Below is a small trained network, with its code and all its weights. Each question gives an input and a target symbol and asks what happens when units are switched off, that is, made to give their printed mean instead of their output.

import numpy as np


def w(rows, s, z=0):
    codes = np.array(rows[::2]) - 128.0
    scale = np.full(codes.shape[1], s)
    scale[-1] = z or s
    return codes * scale


def f(y):
    return y / 2 * (1 + np.tanh(0.7978845608 * (y + 0.044715 * y**3)))


def softmax(a):
    e = np.exp(a - a.max(-1, keepdims=True))
    return e / e.sum(-1, keepdims=True)


def log_softmax(a):
    a = a - a.max(-1, keepdims=True)
    return a - np.log(np.exp(a).sum(-1, keepdims=True))


def net(x, mask):
    ids = ['Δαγεηξψω'.index(c) for c in x.split()]
    T = len(ids)
    res = E[ids] + P[:T]
    q, k, v = (res @ M[0].T for M in (Q, K, V))
    z = softmax(np.where(np.tri(T) > 0, q @ k.T / 4**0.5, -1e9)) @ v
    res = res + np.where(mask[0], z, O[0][:, -1]) @ O[0][:, :-1]
    y = f(res @ A[0][:, :-1].T + A[0][:, -1])
    res = res + np.where(mask[1:13], y, B[0][:, -1]) @ B[0][:, :-1]
    return log_softmax(res[-1] @ U[:, :-1].T + U[:, -1])


Q, K, V, O, A, B = {}, {}, {}, {}, {}, {}
E = w([
[166,139,97,149,108],'Δ',
[151,67,158,150,167],'α',
[197,145,104,90,64],'γ',
[88,109,131,202,209],'ε',
[59,164,138,136,133],'η',
[52,85,152,137,58],'ξ',
[99,42,185,32,92],'ψ',
[53,164,200,8,178],'ω',
],0.018)
P = w([
[251,185,172,159,83],'0',
[100,91,228,96,181],'1',
[91,104,70,116,142],'2',
[136,153,131,126,32],'3',
[72,99,255,63,144],'4',
[117,139,40,140,164],'5',
[156,108,144,142,97],'6',
],0.013)
Q[0] = w([
[159,130,202,165,114],'H0',
[165,149,245,114,157],'H0',
[113,188,216,123,130],'H0',
[154,173,111,191,115],'H0',
],0.012)
K[0] = w([
[202,107,2,179,157],'H0',
[254,94,139,146,208],'H0',
[209,138,99,192,206],'H0',
[63,145,25,192,151],'H0',
],0.0096)
V[0] = w([
[58,65,200,90,12],'H0',
[156,221,77,204,81],'H0',
[238,3,58,113,85],'H0',
[183,123,212,51,127],'H0',
],0.0072)
O[0] = w([
[14,98,99,102,45,158],'H0',
[133,112,180,162,68,111],'H0',
[182,1,62,141,102,1],'H0',
[87,102,129,30,101,198],'H0',
],0.009,0.0027)
A[0] = w([
[150,168,123,254,74,2],'N0',
[77,207,95,5,73,157],'N1',
[163,117,13,135,191,126],'N2',
[186,207,77,124,23,180],'N3',
[79,87,224,55,156,102],'N4',
[96,185,44,184,121,177],'N5',
[218,38,201,166,194,123],'N6',
[166,194,148,88,37,147],'N7',
[178,209,176,132,142,83],'N8',
[121,103,159,92,153,46],'N9',
[131,127,111,193,211,185],'N10',
[197,94,152,166,82,132],'N11',
],0.009,0.0061)
B[0] = w([
[140,123,50,247,1,160],'N0',
[194,65,154,177,178,247],'N1',
[211,148,78,58,150,141],'N2',
[10,208,165,162,228,174],'N3',
[189,174,36,182,134,217],'N4',
[110,143,184,58,37,189],'N5',
[99,111,151,104,60,224],'N6',
[68,137,47,84,152,172],'N7',
[100,151,117,66,30,175],'N8',
[48,207,168,175,108,135],'N9',
[173,173,102,77,98,217],'N10',
[148,73,146,183,236,166],'N11',
],0.0071,0.011)
U = w([
[152,62,217,122,165,101],'Δ',
[138,75,80,85,125,161],'α',
[69,54,166,120,105,4],'γ',
[116,141,254,42,124,250],'ε',
[138,118,125,142,222,213],'η',
[178,163,67,39,153,142],'ξ',
[137,119,55,191,159,80],'ψ',
[179,145,84,135,105,146],'ω',
],0.0094,0.0021)

Each question gives the input, a string of symbols that net reads in full, and the target symbol t.
The units are the heads (4 rows each of Q, K, V and O) and the neurons (one row each of A and B). Each row of codes is followed by its name. A weight is (code - 128) times the scale printed after its matrix; where a second scale follows, it is the last column's (O, A, B and U).
mask holds one flag per unit, heads first, then neurons. A switched-off unit (its flag False) gives its mean, the last column of its rows in O or B, instead of its output. The means were averaged over made-up inputs and are rounded, as every weight is.
A unit's drop is (log p(t) with every unit on - log p(t) with that unit switched off) / (log p(t) with every unit on - log p(t) with every unit switched off).
The circuit of an input: a set's keep is (log p(t) with only the set's units on - log p(t) with every unit switched off) / (log p(t) with every unit on - log p(t) with every unit switched off). Starting from the 12 units with the biggest drops (on a tie, the unit counted first), units are removed one at a time, each time the one whose removal leaves the highest keep (on an exact tie, the one counted first), for as long as the keep stays at least 0.8.
circuit, biggest first: the units of the circuit, biggest drop first
unit that matters most: the unit with the biggest drop
k most important neurons: the k neurons with the biggest drops, biggest first
input η Δ Δ Δ Δ Δ Δ, target ψ: circuit, biggest first	[H0; N0; N11]
input ε Δ ε, target ξ: 2 most important neurons	[N2; N10]
input ε η ε, target ε: circuit, biggest first	[N5; H0]
input ε ε γ ε ε Δ, target ξ: unit that matters most	N2
input ε η α η ε α, target ε: circuit, biggest first	[H0; N4]
input Δ Δ ε η ψ, target Δ: 2 most important neurons	[N11; N4]
input ξ Δ ε η ε Δ, target ε: 3 most important neurons	[N5; N4; N3]
input ω ε ψ ψ, target α: 3 most important neurons	[N4; N1; N7]
input Δ ε α, target ξ: circuit, biggest first	[H0; N2; N1]
input ε ε ε, target ξ: circuit, biggest first	[H0; N10; N2]
input ε ε ε ξ Δ γ, target γ: circuit, biggest first	[H0; N4]
input ε Δ η, target ε: circuit, biggest first	[H0; N5; N4]
input ε ε ψ, target α: 2 most important neurons	[N4; N3]
input Δ Δ ξ Δ α, target Δ: circuit, biggest first	[H0]
input ε ψ γ, target α: 2 most important neurons	[N1; N10]
input ψ γ ε, target α: 2 most important neurons	[N2; N3]
input ε η γ, target ε: circuit, biggest first	[H0; N4]
input ε ε Δ, target ξ: 2 most important neurons	[N2; N1]
input ε ε ψ ε η γ, target ε: 3 most important neurons	[N5; N4; N3]
input ε ε ε ξ η α, target γ: circuit, biggest first	[H0]
input γ Δ ε ε ε ξ, target γ: 4 most important neurons	[N4; N10; N5; N2]
input ε γ Δ ψ ε Δ, target α: 2 most important neurons	[N2; N1]
input η ω ξ, target η: 2 most important neurons	[N1; N4]
